[128 = 0]
[150 138  96 150 148 142  92 127 150 152 119 165 105  89 104 118 112 151
 119  96 115 129 117 124 125 124 127 166 128 127  90 130 143  81 108 143
 127 126 123 111 133 137 134 144 104 150 130 105 133  45 155  92 126 154
 115  92 103 107 120 177  99 107 186 111 117 139 126  92 147 135 131 150
 244  33 116] -> 3
[131 121 171 111 120 106 148 109 171 123 120 201 154 122 158 112 114 117
 130 135 142 133 118 132 116 160 121 133 143  84 144 123 110 143 129 132
 126 122 135 128 117 126 165 109 110 161 133 122 126  73 125 152 119 142
 129  59 157 126 148 143 152 107 108 133 135 100 134 106  95 126 123 163
  94  94 140] -> 9
[103 115 111 110 119 118 143 186 199 137 129 163 156 129 143 145 118 100
 125 119 107 135 108 134 120 162 135 127 103  30 159 128 114 126 114 126
 126 124 120 127 127 128 136 150 117 118 138 154 101  71 137 139 127 119
 120 112 152 172 124 129 132 145 101 114 140 120 103 103 135 126 130 212
 173 139 128] -> 8
[124 148  67 164 158 139  84 172 128 146 134 165  80  93  92 134 121 165
 119  95 113 121 117 126 134 115 137 176 129 147  88 147 161  74 112 135
 126 125 119 114 145 136 124 158 108 138 124  99 120  82 161  84 157 107
 129 105  88  82 121 165  77 106 192 114 128 158 140  60 161 133 137 136
 255  21 117] -> 2
[107 123 109 119 123 119 132 145 133 129 144 205 155 127 139 135 122 108
 121 119 119 137 132 123 121 150 137 133 130  76 135 131 123 119 130 133
 129 119 119 131 122 124 143 157 113 134 127 127 124 118 137 142 116 119
 138 102 141 123 123 125 149 134  98 128 123 120 123 127 113 124 128 152
 131 152 135] -> 8
[132 117 143 114 110 121 131 150 142 131 117 163 146 113 138 138 111 104
 124 114 127 138 106 141 117 150 134 143 116  80 133 118 113 115 125 133
 128 126 116 125 121 131 132 143 182 135 134 132 103  59 144 112 133 150
 115  81 137 164 129 138 129 126 126 126 122 128 104 149 134 126 125 196
 175 115 127] -> 8
[112 119 110 121 127 123 135 159 142 138 133 179 145 121 139 137 119 112
 120 110 123 130 126 124 116 145 140 134 122  62 136 135 123 114 124 136
 127 121 125 125 125 126 138 157  99 124 132 131 118 112 135 137 111 132
 126 127 137 130 125 134 136 137  95 116 130 125 121 117 125 128 130 159
 169 146 126] -> 6
[127 120 130 111 145 125 150 150 179 137 101 149 140 124 140 132 116 114
 123 132 104 131 103 129 130 145 107 123 113  95 153 125 127 150 118 123
 125 130 129 125 133 130 131 124  93 120 137 150 115  47 128 134 121 140
 117 140 137 129 129 139 137 136 132 117 142 109 102  98 147 130 126 168
 158 144 123] -> 8
[125 141  62 155 164 143 103 164 162 150 119 145  93 104  99 134 122 157
 118 108 104 120 117 123 137 116 117 158 117 137 113 146 159  95 107 133
 124 128 124 115 148 134 124 149  53 124 132 117 125  67 148 100 133 115
 124 149  98  89 117 163  87 119 180 108 135 141 131  53 167 137 136 127
 255  69 112] -> 2
[127 128 112 135 137 125 124 163 173 144 114 142 113 105 129 127 113 136
 124 109 125 121 109 134 118 140 134 151 120  98 125 136 130 109 110 135
 124 127 129 116 134 133 137 130 113 134 139 120 107  65 140 113 137 133
 111 108 125 129 136 159  99 116 145 110 143 135 128  71 145 133 133 175
 240  58 119] -> 4
[123 147  69 161 123 127  83 172 212 133 141 162  99  98  97 144 119 151
 128 111 120 127 104 150 140 138 129 180 114 105 122 142 148  76 103 128
 126 126 110 120 144 137 140 139 121 159 136 107  98  32 171  77 187  91
 127  37 113 147 124 169  70  87 210 130 129 147 138  60 153 131 135 188
 255   1 127] -> 2
[103 135  31 159 133 143 100 202 234 155 144 139 102 109 106 141 126 151
 125 103 127 113 129 133 126 138 138 165 109  58 137 168 156  63  94 138
 122 123 124 113 151 131 143 156   1 127 145 123 110  94 151 114 137  93
 118 132 120 140 121 173  67 114 150  93 146 140 155   9 144 141 144 154
 255  45 115] -> 0
[123 128 129 120 144 118 129 148 120 130 121 178 135 116 129 135 116 118
 119 119  99 138 106 126 127 138 129 139 123 113 119 117 123 135 127 128
 129 125 120 126 125 131 127 145 161 131 123 125 118  66 141 116 135 131
 130  96 126 109 123 131 137 132 134 132 127 130 102 132 146 123 125 172
 179 114 129] -> 8
[110 137  78 152 130 128 106 184 173 135 137 160 103 109 114 143 123 146
 126 109 133 118 117 140 130 134 138 165 120 109 130 153 147  93 114 131
 124 125 120 120 143 131 137 144  99 138 136 116 101  91 150 103 164  90
 128  97 117 124 131 154  83 106 158 121 141 146 149  56 146 133 137 158
 230  46 123] -> 3
[123 117 149 115 126 115 139 155 104 132 121 178 136 114 147 128 112 113
 120 106 131 130 116 127 107 144 149 142 133  94 116 125 114 117 132 138
 128 123 127 122 119 128 136 146 176 133 127 120 112 112 135 129 121 147
 119  98 132 126 137 133 139 131  99 120 131 134 119 128 125 125 127 174
 190 117 126] -> 8
[110 118 111 118 134 127 141 168 149 137 126 171 142 125 140 135 121 116
 122 119 121 128 122 123 120 146 132 127 124  78 144 138 129 121 123 131
 126 123 126 125 128 126 136 150  86 118 132 139 120 108 130 143 112 103
 126 140 136 123 128 130 136 138 101 111 137 120 118  98 126 129 131 151
 157 158 126] -> 8
[139 133 113 145 128 126 110 157 143 141 111 135 100  95 120 130 111 142
 123 100 135 120 107 142 116 129 141 168 118 123 113 135 130  91 114 140
 125 128 124 114 134 135 133 134 153 146 139 107 101  65 148  91 152 141
 109  88 112 132 136 164  87 105 161 117 135 148 134  82 152 134 132 177
 255  28 116] -> 2
[129 148  64 162 149 136  98 166 179 139 118 130  82 100  99 142 124 162
 124 116 120 116 108 142 143 116 116 169 111 153 128 149 161  94 108 129
 123 131 120 116 152 135 128 132  76 141 140 108 105  49 154  83 172  99
 122 113  96 108 125 170  69  96 204 124 140 145 143  38 172 138 136 143
 255  24 113] -> 1
[101 138  61 138 151 126 121 169 197 137 139 173 127 125 117 143 128 134
 121 126  91 129 119 125 142 139 119 137 110  87 147 141 144 120 112 124
 126 123 120 127 141 128 137 151  38 125 133 132 122  77 143 128 136  87
 139 127 129 109 113 140 116 131 137 124 139 122 124  70 147 130 134 154
 187 109 128] -> 3
[119 129  85 142 120 131 109 170 150 141 135 158 117 106 119 141 119 133
 122 101 135 123 124 135 119 132 147 159 119  92 119 144 135  81 116 141
 126 123 118 118 133 130 135 157 106 135 137 113 106 102 149 107 135 123
 120 109 118 136 124 154  97 118 137 113 129 144 138  89 137 133 134 159
 238  81 119] -> 3
[110 123 118 117 124 112 136 165 178 131 130 172 147 121 139 141 116 106
 123 120 104 136 108 135 124 154 134 134 109  56 146 121 114 124 119 128
 127 124 120 127 125 129 139 145 135 131 136 137 105  66 139 128 135 118
 125  88 146 152 125 133 131 134 108 127 136 123 106 117 135 125 128 198
 170 117 131] -> 6
[137 130  94 151 110 135 101 157 168 143 126 144 106  94 117 134 115 142
 125  96 154 119 122 144 115 133 144 173 121 102 116 147 138  64 110 146
 125 124 120 113 135 133 141 143 119 150 142 103 101  79 153  92 145 138
 108  88 116 152 132 173  81  98 164 113 127 148 148  79 136 137 135 165
 253  25 114] -> 1
[141 123  88 153 109 144 103 165 185 158 120 127 101  90 121 122 111 148
 125  87 168 110 131 140 101 133 151 173 120  81 116 156 136  44 101 155
 123 124 129 106 136 133 147 143  80 144 148 104 107  90 148 102 121 158
  94 108 117 160 136 190  70 100 147  89 133 147 159  48 129 143 140 167
 255  23 107] -> 0
[113 129 110 122 173 125 146 145 154 142 115 175 129 126 137 119 122 134
 119 126  96 125 121 108 126 136 116 122 131 110 133 136 137 147 121 128
 124 124 139 123 134 127 139 133  34 117 129 134 141  95 121 154 101 125
 131 163 128  70 130 138 140 140 111 110 148 109 124  64 135 130 130 126
 159 139 126] -> 7
[134 139 105 158 118 127  89 141 121 136 140 185 101  90 112 128 116 150
 122  94 152 122 128 137 116 128 150 182 139 129  91 144 139  64 120 146
 128 121 119 116 129 133 144 147 147 166 129  84 115  96 158  88 150 127
 124  53 108 117 133 166  90  89 167 125 118 152 154  91 127 132 133 150
 236   7 124] -> 2
[109 117 107 113 131 127 142 158 198 139 132 184 160 128 141 130 122 112
 125 128 115 133 124 123 124 159 121 121 123  49 154 135 128 125 115 128
 126 122 127 127 129 125 146 144  49 125 134 147 126  87 130 154 105 125
 129 127 149 137 125 137 140 137 103 111 136 104 119  98 117 129 130 158
 127 151 132] -> 8
[124 130  99 138 130 129 116 162 162 140 125 155 118 108 122 137 117 131
 122 107 123 125 116 134 123 135 136 153 116  99 125 137 134  99 115 135
 126 125 121 119 134 132 134 146 116 135 136 120 109  76 147 108 138 129
 119 106 122 131 126 154 102 121 145 116 132 138 127  74 143 132 132 170
 224  75 120] -> 4
[135 122 168 116 119 111 135 116 102 127 126 206 146 110 146 118 110 114
 122 111 136 138 120 128 107 148 143 145 143 101 109 115 107 119 136 141
 130 121 125 125 112 129 146 137 187 157 125 109 123  95 136 126 118 158
 125  56 136 123 138 138 151 116 111 133 119 125 122 151 109 122 122 168
 145 106 135] -> 8
[116 119 138 117 122 117 135 161 116 127 122 176 138 119 140 142 117 111
 122 116 129 132 112 134 119 144 140 139 126 100 132 128 120 126 132 131
 128 124 119 128 124 130 129 147 169 130 129 129 105 105 138 121 138 127
 126 102 132 135 132 126 132 129 110 130 130 131 116 132 133 125 127 173
 173 128 130] -> 8
[121 124  64 154  99 144  88 188 206 155 148 154 116  97 114 135 117 138
 127  84 158 118 135 141 106 147 158 177 119  39 121 159 139  34  98 151
 125 119 118 110 136 131 150 163  71 143 144 112 110 103 160 105 129 130
 107  90 126 180 126 178  72 105 140  92 127 148 157  57 121 140 141 176
 255  38 116] -> 1
[135 132  90 157 106 134  82 156 138 148 148 179 110  88 110 130 113 141
 122  79 154 124 132 136 106 135 164 185 131  87  87 144 131  42 113 153
 128 119 116 112 127 133 144 163 150 159 132  90 111 101 165  90 139 139
 115  53 113 147 126 171  85  99 152 113 114 159 150  98 124 133 135 172
 255  11 121] -> 1
[115 118 137 114 139 113 153 171 147 134 106 145 130 123 149 132 114 117
 122 118 118 123 104 131 115 143 136 131 118  90 142 132 116 141 124 129
 124 127 133 123 129 128 133 129 132 118 136 134 103  87 126 136 130 130
 115 127 137 123 141 132 125 137  97 116 152 127 116  88 142 128 129 179
 202 124 122] -> 7
[108 125  92 134 133 128 120 184 131 140 135 168 124 115 125 144 120 123
 119 114 118 127 120 126 120 137 146 148 120  87 122 140 133 108 120 137
 127 122 120 123 132 129 128 163 121 119 129 125 112 111 144 118 127 115
 126 126 121 124 122 136 117 135 116 113 132 141 124  99 142 129 133 163
 221 117 123] -> 6
[ 99 121 100 119 130 118 135 196 155 132 129 155 138 126 133 155 120 108
 121 116 100 132 105 134 126 146 139 134 103  70 149 130 124 127 121 123
 127 125 115 128 132 129 123 159 142 111 133 143  96  85 140 122 143 102
 126 124 134 146 121 122 122 145 109 123 139 135 103 113 153 125 131 192
 209 149 126] -> 7
[116 139  97 139 144 120 116 139 176 135 141 201 129 114 123 125 122 136
 123 119 109 132 123 123 130 143 126 148 130  92 124 134 134 115 117 131
 127 121 126 125 130 129 150 139  76 148 128 117 131  76 143 129 132 109
 138  79 131 100 125 148 122 114 139 127 132 120 133  76 126 127 130 156
 171  71 134] -> 5
[116 111 130 108 121 123 151 158 179 137 119 164 154 126 152 129 117 107
 126 124 131 129 119 130 115 158 128 125 121  55 157 134 119 128 119 132
 125 123 130 125 125 126 146 137  82 125 139 145 114  81 126 150 107 140
 116 128 152 153 134 138 137 133  94 110 140 113 120 101 116 130 129 169
 142 149 127] -> 8
[130 125 154 115 132 114 133 134 122 126 119 191 139 113 139 127 113 115
 123 121 117 137 107 130 121 145 128 140 134 113 122 116 117 135 132 129
 129 125 123 126 120 130 136 134 176 145 125 124 117  69 138 123 134 138
 127  74 132 120 133 135 142 121 132 133 125 123 110 128 129 122 123 171
 155 107 134] -> 9
[120 131  89 144 137 131 109 183 152 144 124 148 103 101 115 140 116 141
 121 100 121 121 110 133 122 131 145 163 117 108 113 143 139  89 113 135
 125 126 121 115 138 134 126 152 131 129 133 117 104  79 150  99 148 120
 116 108 111 128 128 154  88 120 153 110 136 150 128  80 156 132 135 179
 252  55 117] -> 4
[ 92 138  90 128 148 106 136 154 192 123 147 207 146 134 134 140 129 119
 123 138  88 134 119 123 141 150 118 126 118  75 155 131 128 152 124 120
 127 121 124 136 131 124 148 140  65 136 130 131 125  82 134 147 139  73
 151  93 147  99 121 123 142 130 107 142 142 110 124  85 128 122 129 162
 124 123 141] -> 5
[115 126 118 113 152 119 147 169 152 129 102 142 132 126 132 149 120 114
 121 134  86 134  91 133 141 138 109 123 105 114 154 120 131 162 125 115
 126 132 121 129 136 131 115 135 132 110 133 149 104  44 134 120 148 115
 126 143 128 118 124 121 130 141 140 131 144 122  91 110 169 126 125 174
 183 150 124] -> 8
[119 122 111 128 126 127 135 152 142 139 127 170 135 117 138 129 118 123
 121 111 136 124 131 124 113 139 137 137 125  86 134 140 127 108 123 141
 126 122 129 122 127 126 142 147  81 130 137 121 121 114 131 137 108 136
 122 131 134 120 130 141 128 129 100 114 134 123 136  99 121 132 131 145
 176 126 122] -> 5
[103 140  47 162 136 135  95 178 213 147 156 180 106 108 106 133 127 156
 126 106 130 117 133 128 128 140 138 170 127  75 124 164 156  72 104 136
 124 120 124 118 145 129 152 152  16 144 135 111 123  98 153 118 142  85
 132  94 121 119 124 168  81 104 153 107 138 136 162  25 129 135 141 145
 232  34 126] -> 2
